[[-26.1   5.7 -51.1  -0.8  -1.4  -6.1  -1.2 -29.6]
 [-26.5  -3.5 -18.3  -1.3 -17.1  -1.7  -1.1 -10.2]
 [-19.3   0.3 -17.9  -1.5  -8.9   2.7  -1.2  -4.8]
 [-25.3 -27.0  36.6  -1.7 -52.5 -20.6  -0.4 -12.9]
 [ 21.0   2.8   1.2  -1.9  14.1   3.0  -1.4  -7.8]
 [-34.1 -12.3  11.7  -1.8 -35.6   7.5  -0.9  15.6]
 [-38.3 -25.0  34.9  -1.8 -57.8 -12.8  -0.4   3.2]
 [  1.2 -11.7  14.8  -1.7 -16.1 -12.7  -0.9 -18.8]]
:
[[-29.6 -26.1   5.7 -51.1  -0.8  -1.4  -6.1  -1.2]
 [-10.2 -26.5  -3.5 -18.3  -1.3 -17.1  -1.7  -1.1]
 [ -4.8 -19.3   0.3 -17.9  -1.5  -8.9   2.7  -1.2]
 [-12.9 -25.3 -27.0  36.6  -1.7 -52.5 -20.6  -0.4]
 [ -7.8  21.0   2.8   1.2  -1.9  14.1   3.0  -1.4]
 [ 15.6 -34.1 -12.3  11.7  -1.8 -35.6   7.5  -0.9]
 [  3.2 -38.3 -25.0  34.9  -1.8 -57.8 -12.8  -0.4]
 [-18.8   1.2 -11.7  14.8  -1.7 -16.1 -12.7  -0.9]]

[[  0.6  -0.1  -2.5]
 [  0.4  42.1  24.4]
 [ -0.6  41.8  13.3]
 [ -0.2 -57.8  -4.6]]
:
[[ -2.5   0.6  -0.1]
 [ 24.4   0.4  42.1]
 [ 13.3  -0.6  41.8]
 [ -4.6  -0.2 -57.8]]

[[-18.5  27.3  -2.0  26.7  -8.4  -1.2  -7.9]
 [ 42.0  40.7  -2.8  29.1 -46.5  -1.3  -7.9]
 [-60.2   8.6  -1.3  24.6  22.7  -2.2  -3.6]]
:
[[ -7.9 -18.5  27.3  -2.0  26.7  -8.4  -1.2]
 [ -7.9  42.0  40.7  -2.8  29.1 -46.5  -1.3]
 [ -3.6 -60.2   8.6  -1.3  24.6  22.7  -2.2]]

[[ 12.1  16.6 -18.4   0.7]
 [ 15.9  25.6   2.0   6.2]
 [  0.6 -40.3  17.5   1.4]
 [  8.3  20.2 -24.7 -24.3]
 [ 18.6  49.4 -37.3  -8.9]
 [  9.7  46.4 -13.7   9.8]
 [ -2.0 -20.0  22.1  -0.2]
 [ 10.8 -37.7  27.2  -3.3]
 [ -5.2  -2.8  22.2   6.4]]
:
[[  0.7  12.1  16.6 -18.4]
 [  6.2  15.9  25.6   2.0]
 [  1.4   0.6 -40.3  17.5]
 [-24.3   8.3  20.2 -24.7]
 [ -8.9  18.6  49.4 -37.3]
 [  9.8   9.7  46.4 -13.7]
 [ -0.2  -2.0 -20.0  22.1]
 [ -3.3  10.8 -37.7  27.2]
 [  6.4  -5.2  -2.8  22.2]]

[[-50.1   6.4  -2.9   8.8]
 [ -0.5  19.9  14.0  12.9]
 [  0.6   0.0  -0.1  -0.3]
 [  4.4  -0.4  16.6  -3.2]
 [ 37.7  26.1   3.9   8.6]
 [  1.2   0.6   1.1   2.8]]
:
[[  8.8 -50.1   6.4  -2.9]
 [ 12.9  -0.5  19.9  14.0]
 [ -0.3   0.6   0.0  -0.1]
 [ -3.2   4.4  -0.4  16.6]
 [  8.6  37.7  26.1   3.9]
 [  2.8   1.2   0.6   1.1]]

[[  8.6  50.9  -0.7 -17.6 -31.2]
 [ -6.3  -5.3  -1.7   7.0   3.0]
 [ 21.8  16.7  -9.1   3.2 -12.1]
 [  6.9 -52.2  10.1  22.5  27.9]
 [ -2.3  43.4  -9.3 -16.7 -12.8]]
:
[[-31.2   8.6  50.9  -0.7 -17.6]
 [  3.0  -6.3  -5.3  -1.7   7.0]
 [-12.1  21.8  16.7  -9.1   3.2]
 [ 27.9   6.9 -52.2  10.1  22.5]
 [-12.8  -2.3  43.4  -9.3 -16.7]]
